Below is a small trained network, with its code and all its weights. Each question gives an input and a target symbol and asks what happens when units are switched off, that is, made to give their printed mean instead of their output.

import numpy as np


def w(rows, s, z=0):
    codes = np.array(rows[::2]) - 128.0
    scale = np.full(codes.shape[1], s)
    scale[-1] = z or s
    return codes * scale


def f(y):
    return y / 2 * (1 + np.tanh(0.7978845608 * (y + 0.044715 * y**3)))


def softmax(a):
    e = np.exp(a - a.max(-1, keepdims=True))
    return e / e.sum(-1, keepdims=True)


def log_softmax(a):
    a = a - a.max(-1, keepdims=True)
    return a - np.log(np.exp(a).sum(-1, keepdims=True))


def net(x, mask):
    ids = ['ΓΛΦαβδεζηθμξτψ'.index(c) for c in x.split()]
    T = len(ids)
    res = E[ids] + P[:T]
    r = res
    for j in range(2):
        rows = slice(2 * j, 2 * j + 2)
        q, k, v = (r @ M[0][rows].T for M in (Q, K, V))
        z = softmax(np.where(np.tri(T) > 0, q @ k.T / 2**0.5, -1e9)) @ v
        o = O[0][rows]
        res = res + np.where(mask[j], z, o[:, -1]) @ o[:, :-1]
    y = f(res @ A[0][:, :-1].T + A[0][:, -1])
    res = res + np.where(mask[2:14], y, B[0][:, -1]) @ B[0][:, :-1]
    return log_softmax(res[-1] @ U[:, :-1].T + U[:, -1])


Q, K, V, O, A, B = {}, {}, {}, {}, {}, {}
E = w([
[55,151,51,123],'Γ',
[217,197,154,117],'Λ',
[113,196,81,91],'Φ',
[131,4,164,176],'α',
[143,87,107,229],'β',
[87,95,167,61],'δ',
[134,192,61,160],'ε',
[111,156,134,31],'ζ',
[217,76,218,105],'η',
[196,142,109,178],'θ',
[128,124,135,109],'μ',
[46,67,58,198],'ξ',
[129,118,110,158],'τ',
[213,154,206,62],'ψ',
],0.016)
P = w([
[158,208,236,251],'0',
[177,80,37,91],'1',
[67,164,214,146],'2',
[175,72,30,80],'3',
[31,135,205,104],'4',
[164,62,21,74],'5',
[14,115,198,86],'6',
],0.011)
Q[0] = w([
[31,133,130,129],'h0',
[144,165,61,147],'h0',
[2,146,94,228],'h1',
[103,216,50,70],'h1',
],0.011)
K[0] = w([
[91,147,157,156],'h0',
[121,133,99,144],'h0',
[83,116,87,176],'h1',
[87,252,81,82],'h1',
],0.015)
V[0] = w([
[105,122,59,58],'h0',
[70,84,84,152],'h0',
[3,47,176,127],'h1',
[109,142,103,177],'h1',
],0.0063)
O[0] = w([
[155,175,44,188,1],'h0',
[53,107,28,122,185],'h0',
[129,239,254,215,253],'h1',
[84,132,147,124,178],'h1',
],0.0042,0.003)
A[0] = w([
[196,150,227,144,140],'n0',
[193,89,101,176,165],'n1',
[102,157,195,177,58],'n2',
[171,233,68,6,1],'n3',
[85,194,174,124,174],'n4',
[99,184,195,95,89],'n5',
[139,118,133,111,150],'n6',
[87,128,169,180,191],'n7',
[87,52,96,159,77],'n8',
[120,168,223,158,97],'n9',
[150,131,65,148,72],'n10',
[157,161,63,50,143],'n11',
],0.013,0.0098)
B[0] = w([
[59,124,137,120,207],'n0',
[209,133,138,137,194],'n1',
[167,153,54,105,185],'n2',
[52,117,237,240,150],'n3',
[189,121,189,141,207],'n4',
[166,134,70,193,163],'n5',
[122,138,154,101,142],'n6',
[135,164,166,88,252],'n7',
[113,68,152,105,194],'n8',
[153,175,67,147,208],'n9',
[157,138,72,247,144],'n10',
[99,191,109,68,173],'n11',
],0.011)
U = w([
[188,210,192,174,169],'Γ',
[85,122,239,75,200],'Λ',
[2,77,227,80,119],'Φ',
[153,133,58,78,143],'α',
[200,118,144,6,54],'β',
[125,141,73,43,151],'δ',
[209,154,75,119,34],'ε',
[64,155,53,73,150],'ζ',
[58,56,114,178,200],'η',
[89,117,110,7,132],'θ',
[115,172,67,214,33],'μ',
[182,48,220,139,26],'ξ',
[19,149,134,190,68],'τ',
[193,107,141,242,2],'ψ',
],0.011,0.0083)

Each question gives the input, a string of symbols that net reads in full, and the target symbol t.
The units are the heads (2 rows each of Q, K, V and O) and the neurons (one row each of A and B). Each row of codes is followed by its name. A weight is (code - 128) times the scale printed after its matrix; where a second scale follows, it is the last column's (O, A, B and U).
mask holds one flag per unit, heads first, then neurons. A switched-off unit (its flag False) gives its mean, the last column of its rows in O or B, instead of its output. The means were averaged over made-up inputs and are rounded, as every weight is.
A unit's drop is (log p(t) with every unit on - log p(t) with that unit switched off) / (log p(t) with every unit on - log p(t) with every unit switched off).
The circuit of an input: a set's keep is (log p(t) with only the set's units on - log p(t) with every unit switched off) / (log p(t) with every unit on - log p(t) with every unit switched off). Starting from the 12 units with the biggest drops (on a tie, the unit counted first), units are removed one at a time, each time the one whose removal leaves the highest keep (on an exact tie, the one counted first), for as long as the keep stays at least 0.8.
circuit, biggest first: the units of the circuit, biggest drop first
most important unit: the unit with the biggest drop
k most important neurons: the k neurons with the biggest drops, biggest first
which heads matter: for each layer, one digit per head in row order, 1 if its drop is at least 0.15 and else 0, layers parted by /
drop of u: that unit's drop, to one decimal
input θ θ ε ξ ζ, target Γ: most important unit : n5
input ξ ξ ξ, target Φ: circuit, biggest first : (n5 n9)
input α α Λ ξ ξ ξ, target η: circuit, biggest first : (n8 n7)
input α ξ ξ ξ Φ, target Γ: circuit, biggest first : (n4 n5)
input η η η ψ Φ η β, target Γ: circuit, biggest first : (h1 n9 n7)
input ξ ξ μ ξ ξ, target Φ: circuit, biggest first : (n8 n9)
input Λ α Λ δ, target θ: which heads matter : 01
input Λ η α β, target ψ: which heads matter : 00
input α η ε ξ θ β ξ, target Λ: circuit, biggest first : (h1 n7)
input α ξ ψ δ ξ, target Λ: 2 most important neurons : (n7 n4)
input θ ξ α ξ τ, target Γ: 2 most important neurons : (n4 n8)
input Λ ξ δ, target Γ: which heads matter : 00
input Γ η ξ, target Γ: circuit, biggest first : (h1 n4)
input Γ ξ ξ η α Φ, target τ: which heads matter : 00
input ξ ξ η η Γ ζ, target Φ: circuit, biggest first : (n3)
input α α ξ ξ ξ ε, target μ: 2 most important neurons : (n10 n3)
input τ α ξ Λ η, target Γ: 4 most important neurons : (n9 n5 n8 n4)
input Φ ξ ε η ξ η μ, target Γ: 3 most important neurons : (n5 n4 n8)
input β ξ α η α η η, target Φ: which heads matter : 01
input τ ξ α Φ ζ α, target ξ: 2 most important neurons : (n1 n9)
input ξ α ξ Λ μ β, target ψ: 2 most important neurons : (n1 n10)
input α Λ ξ θ α δ ψ, target Γ: 4 most important neurons : (n5 n9 n4 n8)
input ξ ξ ξ ξ ε ξ δ, target Γ: most important neuron : (n5)
input τ ξ Φ μ ξ β ψ, target Γ: drop of n4 : 0.3
input η ξ Λ ξ α, target Γ: drop of h1 : 1.5
input Λ θ θ ξ α, target Γ: drop of h1 : 1.7
input ξ δ ψ ξ ψ ε, target μ: drop of n11 : 0.2
